Each row has a class, written as a number after it; each block has new classes, again numbered from 0 up.
[ 21  -1  -5  11   6 -40  26 -17 -28  27  13 -22  -7  44   5   6 -17 -20
 -29  -8 -15  -2 -11 -10]  1
[ -4 -10 -10  28 -20 -39  11 -19   7   3  11  10   8  13 -12  26 -15 -40
  -7  -5  -1  26  13   6]  0
[ -2  -8  -5  20  -7  -3  15 -13   9 -13   5  12   3  11   1   8   7 -22
  -1 -22  -5  25   2 -14]  0
[ -9   6  36 -13 -31   6 -17   2  -1  -9  -7 -32  31 -20  12  -3  23  10
 -10 -21   3  -8 -25   8]  1
[-13 -15 -19  15 -17 -12  -7   5   4   9  -6  -7  -9 -25 -28  -3  -7   8
  17   2   5  37  25   8]  0
[ -5 -18  -6  15  -1  -3  15 -13   5  12   9  -2  -9 -16 -29   5 -10   6
  -1   8 -19  66  15  -3]  0
[ 12  -2  28  10 -29 -28  18 -11 -29 -10  12  24  28  20   5  12  21 -40
 -15 -40 -29  12 -15  14]  1
[-15   0  -1  24   1   0 -25   2  26 -19   0  18  11  20  10  -3  15 -21
  -3 -23  34   8   4 -16]  0
[  1 -12   0  35  -7 -17   1 -25 -16  -4  10  42  -4  43   4   4 -22 -57
 -20  -5 -17  14 -14 -12]  1
[  0  -9   1  19 -21 -23  10 -13  -4   6  -4  13  -4  25  -1   7 -16 -20
  10   8  -5  17   5   1]  1
[ -2 -10  16  12   6 -13   3 -10  23 -23   8  12  11   7   1   5  -4 -16
 -11   4 -12   2 -22   2]  0
[  1   2   9  20  12   6  -5   0  11  -5   3  25  11  29   9   7 -13 -20
 -11 -11  15  -8   2 -17]  0
[ 22  -7   3  22 -37 -46   7  -2 -20  -5  17   8  16  30  14   4 -18 -25
 -19 -34 -18   6 -23  21]  1
[  9 -18  12  19 -29 -19  22 -16   1 -12   6   5  10 -13  -7  11  29 -15
 -33  -9 -13   6 -13   4]  0
[ -1   1 -12  20 -26 -17  -9  -6 -20   6  -3   6   0  14  -8  -9   7  -8
  25  -9   3  34   7  -7]  1
[  7   2   1  36 -32 -25   8  -9  10 -19   7  11  10   3   6   4  12 -10
  -9 -10  -9  23  -6  19]  0
[ -8   1  16  -1 -22 -29   0 -11  14  -7  -3  -6  16  -8  -7   3 -26  -8
   6 -50  -6  10  -8  -2]  0
[ 19  -4   7   9 -22  -9 -11  -7 -22  -4  -3  17 -51   2   8   6  -3  -2
   5  -9 -18  20 -12   9]  1
[  4   3  18  26 -19 -22   4 -13  12 -14   9   8  25  28  11  14 -22 -39
 -23 -26  -9 -11 -16   2]  0
[ 13  -1   8   1 -15 -10  17 -12  14   5  -2  -4  13  -4  -1   0  14 -12
 -12 -13  -6  -3  -3   2]  1
[  9  -3  14   0 -16  -2  17  -5 -15  -1   9   0   1   9  -4  -7  15   0
 -16   7   0   3  -8 -10]  1
[  1  -6  -5  18 -17 -22  -9   2  -8  10  -6  16   8  23 -17   8 -15 -22
  -4  -1  -4  14  -6  26]  1
[ -2  -1   1  19  -7  -8  -4   5  -3 -20  11  23  22  12   0   5 -14 -26
 -11   0 -12  18 -10  -4]  0
[  6   1  18  14 -32 -14  17 -13   1  -4   1  -3  17   3   0  11  -3 -21
 -19 -17 -20  -1  11  12]  0
[-16 -11   3  35 -18 -13  11 -19  28 -34   9   3  17  10 -19  12   8 -26
 -19 -10  -4  25   2   1]  0
[ 31   2  42  25 -29 -23  15  -6  -1 -27  34  11  42  37  34  13  11 -43
 -45 -34 -18 -12 -26   3]  0

A new block, with new classes numbered from 0.
[ 19   7   5 -28   5   9  -3  12  -7   3  -7   8   4   4 -15   1  -9   1
  -3 -11   3   3  22   1]  2
[ -3  -1  -5  -2   7  -6   5  -8  -7   2  -4  -5  -1  -3  21 -16   5   8
   6   5   5 -15  56  -8]  2
[ -2   9   2 -10   1  13  -4  -1   8  -1   0   1   3  -3  -5   4  10   0
  -1  -1 -11   4  14  14]  3
[  2  -6  -4   1   7  -9   2  -4 -11   2  -4  -2  -2   2   7  -1  14   3
  -1  -1  -5  -3  27   4]  2
[ -7   6  -4 -11   6   3  -5  -1  -1   1  -5   2   6  -3  -2   0  21   3
  -3  10  -2  -6  15   5]  2
[  5  -4   2  -9   3  -1   3  -6  -8   1   5  -1   0  -9  18  -7  -6 -11
   2 -17   5   5  33   1]  0
[  8  -2   1   1  -7   5   4  -2   4   2  -2   4   1   7  11  -6   4   0
   1   0  -8  -4   1 -12]  1
[  9   3  -5  -2   0   1   5  -2  -3   3   1  -1  -4  -1   9 -11  -7  13
   6   2   3  -1   1  -2]  0
[ 10 -11  -1   6  -5  -2   4  -6  -2   2   1   0   0   9   4  -1   4  -6
  -5  -7  -7   0  -7  -4]  0
[-4  1 -5  2  3  0  3 -4 -1  1  4 -3 -5 -3  2 -1  1  8  1  8  1 -2  2  7]  0
[ 8  2  0 -3 -2  7  2 -4  3  1  0  1  1  4  2 -6  0  0 -1 -2 -4  2 -6 -1]  1
[  6   3   1  -2  -7   7  -1   8   7   0  -1   6   1   5   0  -3  -2   6
   2   3  -2  -2 -17  -8]  2
[ 9 -2 -1  3 -2 -1  2  3  1  0  0 -2 -4  5 -1 -6 -8  8  2  1  1 -6  1 -4]  0
[ 8  0 -5 -5  5  0  9 -5 -9  4 -2  0 -2 -1 15 -5  0 12  4  4 -6  1 41  4]  2
[  1   3   5 -24  15  -5  -7  13 -10   0  -6   0  -1  -8  -1  -3  -4   5
   4  -9   8  -9  57   5]  2
[-3 -5  1 12 -5 -1  2 -8  4 -4  5 -8 -9 -4 12 -2 -6 -2  7 -7 -6  5 19  5]  0
[ 0  1  4 -6 -2  4 -1 -4  0  0 -1  5  1 -6 15 -5 11 -9  3 -9 -7  8  3 -3]  1
[ 17  -3  -6   2  -4   7  10  -7  -1   4   0   0  -3   9  11  -6   0  15
   1   5 -12  -1  17   0]  1
[-8  6 -2  4  0  4  2 -9  7 -1 -3 -7  2  5 -6 -2 11 -3 -2  7 -3 -6 -8 -1]  2
[  4  -3   1  11 -10   0   0  -3   4   0   3   1  -3   4   3  -2  -1  -1
   3  -2  -2   5 -40  -5]  1
[  8   5   0  -7   0   3   1  -6  -6   0  -2  -1  -6  -5  10 -13   4  -1
   7 -10  -3  12 -11   3]  3
[ 1  2 -1  0 -1  5  1 -4  3  0  1 -2  1  0  5 -8  3 -3  0 -3  1 -4  2 -3]  1
[  4  -3  -5  12  -7  -5   1  -3   1   1   5  -2  -6   1   6  -6  -1   5
   6   1   0   5 -57   0]  0
[ 5  0 -2 -2 -1  0  0 -3 -1  2  0  0  0  3  6 -9  6 -1  2  0  2 -5 -9 -6]  1
[  3   0   1   3  -2   4   0  -2   2  -1   5  -2  -4  -3   3  -2  -6  -1
   2  -7  -3   6 -12   6]  0
[  7  -3   2  -2  -3   0  -1   2  -3  -1  -1   1  -4  -3  11  -3  -1   2
   6 -10  -6   7  15   1]  0
[11  0 -1 -2 -1  5  7 -2 -1  2 -2  1 -1  5  7 -1 -4  9  0  2 -8  9 33 -3]  1
[  0  -3  -3   9  -8   0   0  -1   2   4   1   9   5   1  10   3  19   1
  -2   7 -10   4 -55  -2]  3
[ 3 -3  2  0 -2  3  2  1  2  0 -1 -2 -2  5 -3  6 -5  2 -2 -3 -7 -2 40  3]  2
[  2  -3   2  -1  -2   9   2  -7   6   3   3  -3   2   3   1   3   0 -11
  -5  -8  -9  -1  41   7]  3
[  3  11  -8  -9   8   6   4  -3  -3   4   4   1   4  -3   6 -13  -5   8
  -1  11  13  -3 -17  -3]  2
[ 13  -3  -1  -4   4  -5   3   1 -11   3   4  -1  -7  -3   5  -8 -14   6
   5 -10   5   6   3   4]  3
[ -3  -3   1   7  -9  -1  -3   0   4   0   3   4   0  -3  20  -7  10   1
   6   0  -4   1 -18  -7]  1
[  2  -5  -2   8  -2   3   8 -14   4  -1   6  -9  -3   5   8  -5  -6  -4
   0  -3  -1  -5  23   1]  0
[ -6  11  -1   4   1  21  10 -15  18  -6  -4 -15  -4   8  -6   0 -11   8
   2  12 -11 -14  57   4]  2
[  3   3  -5  -4   1   8   4  -5   0   3   4   3   4  -2   3   0  -3  -3
  -4   1  -2   8 -10   7]  3
[  3   0  -1   0  -2  -1   0   0  -1   0   3   0  -4  -2   6  -4  -3   2
   4  -3   0   6 -23   2]  0
[  1  11  -2 -18   4  10  -2   1   0   5   2   8  10  -5   5  -6  13  -5
  -4   1   3  -2  -9   3]  3
[ 12   3   1   6  -9  13   5   1  17  -3  -1  -7  -5  17 -17  -2 -16   8
  -1   3  -9 -10  15  -4]  2
[  6   6  -3 -22  15   0   0   7  -9   2  -3  -4  -2  -5   0 -12 -14  11
   4  -2  15 -13  57   1]  2
[-3 10  1 -1 -1 10 -2  0  9 -3 -4 -2 -4  0 -2 -3  4  9  6  9 -9  1  3  2]  2
[  8  12   3 -11   8   8   1   4   1  -3 -12  -5  -9   1 -20   4  -9  14
   7  -1 -11   9  41  10]  2
[ 11   5   6  -2  -5  18  13  10   7  -2  -7   6  -3   3  12   6 -23  20
   9  13 -14  -2  57 -13]  2
[ 1 -1  2 -2 -1  4  5  2  2  1  5 -1  0 -3  4  0 -9 -1 -1 -3  4 -2 22  3]  0
[  7   0  -3  -5   1   5   2   7  -3   4   9   5   4   0  -3   3 -16   2
  -5  -1   8   1 -10   7]  3
[-1 -4  2  9 -5 -3  0  7  0 -2 -3  2 -3 -2  1  9 -4  5  4  3 -6  9  2  0]  0
[ 12   0  -2  -7   6   0   6  -8  -9   2  -5  -4  -5   3   8 -10   0   5
   3  -6  -3   1  28   0]  2
[ 12  -2  -5  -5   8  -4   2  -8 -10   3   3  -7  -4   4  -4 -12   0  -3
  -2 -11   5  -2 -17   8]  3
[-5 -1 -2  9 -4 -3  1  1  1  1  2  0  0 -3 11  2  2  4  3  5 -2  2  0  1]  0
[  3  -3  -1 -11   5   2   3  -2  -7   4   2   6   6  -7  10   2   6  -8
  -5  -8  -2   7  20   6]  3
[  6  -1  -2 -10  10  -4   2  -5  -9   2   1  -3  -2  -3  -2  -2  -2   0
  -2  -7   3   0  23  10]  3
[ 12  -7   3 -13   4   8   4   2  -4   1   3   6   6   0   0   7  -7  -8
  -7 -17  -4   6  36   7]  3
[  7  -1   3 -10   1   4   3  -4  -4   1  -1   3   0  -5  15  -5   2  -5
   3 -12  -7   9  29   0]  3
[ 13   3   0  -5  -1   7   4 -10   2   1  -4  -5  -4  12  -6 -15   3  -7
  -1 -10  -3  -4 -19  -4]  3

Next block: new classes, numbered from 0 again.
[-11  -4  10 -18  11  -3  14  26 -18  17  10   5  -7   1 -26  12  -1   4
   6   1   6   2  -7 -10]  2
[-18   5  -9   3   0 -14  -8 -13  11  11  -5  -1   0  -2  11 -16  -4  -5
  -4   6   8   9  -3   3]  0
[ 41  18   7   8  -9   5 -31  -3  -5 -12  -2  -8   3   1 -16 -15 -21  -1
   1  -2  -8 -11  -4   5]  1
[ 44  22  -6  10 -12  11 -37 -19  -3 -30  -4 -13   9  -1 -25 -27 -28  -5
  -5  -4  -3 -16  10  15]  1
[  1   3 -19   7  -7  -1  -5 -24  10 -12  -6  -4   3  -3  24 -16   2  -4
  -9   8   4   3   4  12]  0
[ 21  20  -3   7  -3  -1 -23 -14   6 -12  -2  -6   6  -2 -10 -20 -24   0
  -3   0   4  -7   5   9]  1
[ 40  25  -5   5  -9   5 -50 -12   3 -29  -7 -17   7 -11 -31 -40 -32  -3
  -3  -1  -2 -15   6  16]  1
[ 10   1  -6 -18   0  -3  -8  14   0  -2   6  -2 -19   1 -26 -19   6   4
  -2   4   3  -1 -11   4]  2
[ 21  24  -1  14  -8   2 -40 -10   3 -10  -8 -10   5  -2 -21 -34 -28   1
  -2 -11  -4  -6   3  10]  1
[ 12  15 -22  31 -17  -1 -26 -43  10 -12 -16  -4  10  -2  42 -33  -8  -9
 -10   8  -6   6   3  18]  0
[ 16   8 -10  -6  -9  -6 -25  -3   4 -24  -7 -14  -5  -2 -10 -27  -1  -8
  -6   4   3  -8  -4   8]  2
[ 42  25   3   7  -8   5 -48  -9  -2 -26  -5 -16   7  -2 -32 -31 -33  -1
   2  -2  -2 -18   4  12]  1
[ 50  23  -2   7 -14   2 -53 -20   1 -39  -5 -15   9  -1 -13 -31 -26  -2
  -2   5  -3 -14   2  15]  1
[ 18  19 -36  22 -20  -6 -50 -45  18 -37 -15 -17   5  -5  26 -51 -13  -9
 -13  11   5  -5   3  24]  0
[ 23  22   4   2  -2  -2 -46 -12   4 -26  -2 -16  11  -1 -28 -33 -35  -1
  -1   1   5 -15   7   9]  1
[ 34   8 -26   2 -11   0 -13 -40  10 -27  -6  -9   9  -3  15 -26 -10  -3
 -13  10  13  -4  12  22]  0
[-14   2 -15  -7  -3 -10 -11  -7  10  -8  -6  -9  -2  -3  -3 -22   4  -2
  -4   6  13   1  -2   6]  0
[ 28  15   3  13  -5   6 -28  -6  -2 -13  -2  -7   8   2 -13 -15 -24   1
  -1  -2  -5 -13   5   9]  1
[-11   1  -6   8 -13  -9 -49   0   5 -47 -10 -16   2  -1  -7 -35  -7  -5
  -3   1  -4 -11  -6   5]  2
[  2   0  -2  -9  -1  -3 -10   5   2 -17  -1 -11   0  -1 -16  -9  -2  -1
   1  -1   8 -11   4   5]  2
[-19   0  -7   3  -7  -9 -20  -5   8 -23  -5  -9   4  -6  -5 -21  -6  -1
  -1   3   9  -3   7   5]  2
[ 18  19  11   3  -4   2 -38  14  -4  -1  -4  -7   0   0 -43 -22 -29   1
   3  -6  -7 -11  -5   4]  1
[ 25   4  10 -10   3  10 -15  19  -9   0   2  -1  -6   8 -40  -4 -14   4
   2  -7  -2 -12  -1   2]  1
[-20   0  -3 -22  13 -10  22   8   1  30   3   7  -9   0 -15   3   3   3
  -1   8  17  10  -8 -12]  0
[  0   4 -18  -3 -15  -9 -37 -11   8 -55  -8 -20   7  -3 -11 -38  -3  -4
 -11   4  13 -17   9  15]  2
[-10   9  -3  -6   6  -4   8  -8   7  11   5   0   6  -1   2   4 -12  -1
   1   4  12   3   5  -5]  0
[ 10  13 -25  21 -21  -7 -34 -42  15 -36 -13 -14   8  -5  37 -39  -5  -8
 -12  12   2   0   7  20]  0
[ 21   8   9  -3   0   6 -21  12  -6  -6  -2  -5  -2  -1 -39 -15 -17   3
  -1  -9  -2 -11   0   6]  1
[  1   2 -13   3  -7  -5  -6 -21  10 -20  -5  -7   6  -2  15 -14   3  -2
  -5   4  10   1   8  12]  0
[ 18  16  13   0   2   1 -27   4  -5   2   3  -1   1   1 -25  -7 -22   7
   7   1  -4  -7  -4  -6]  1
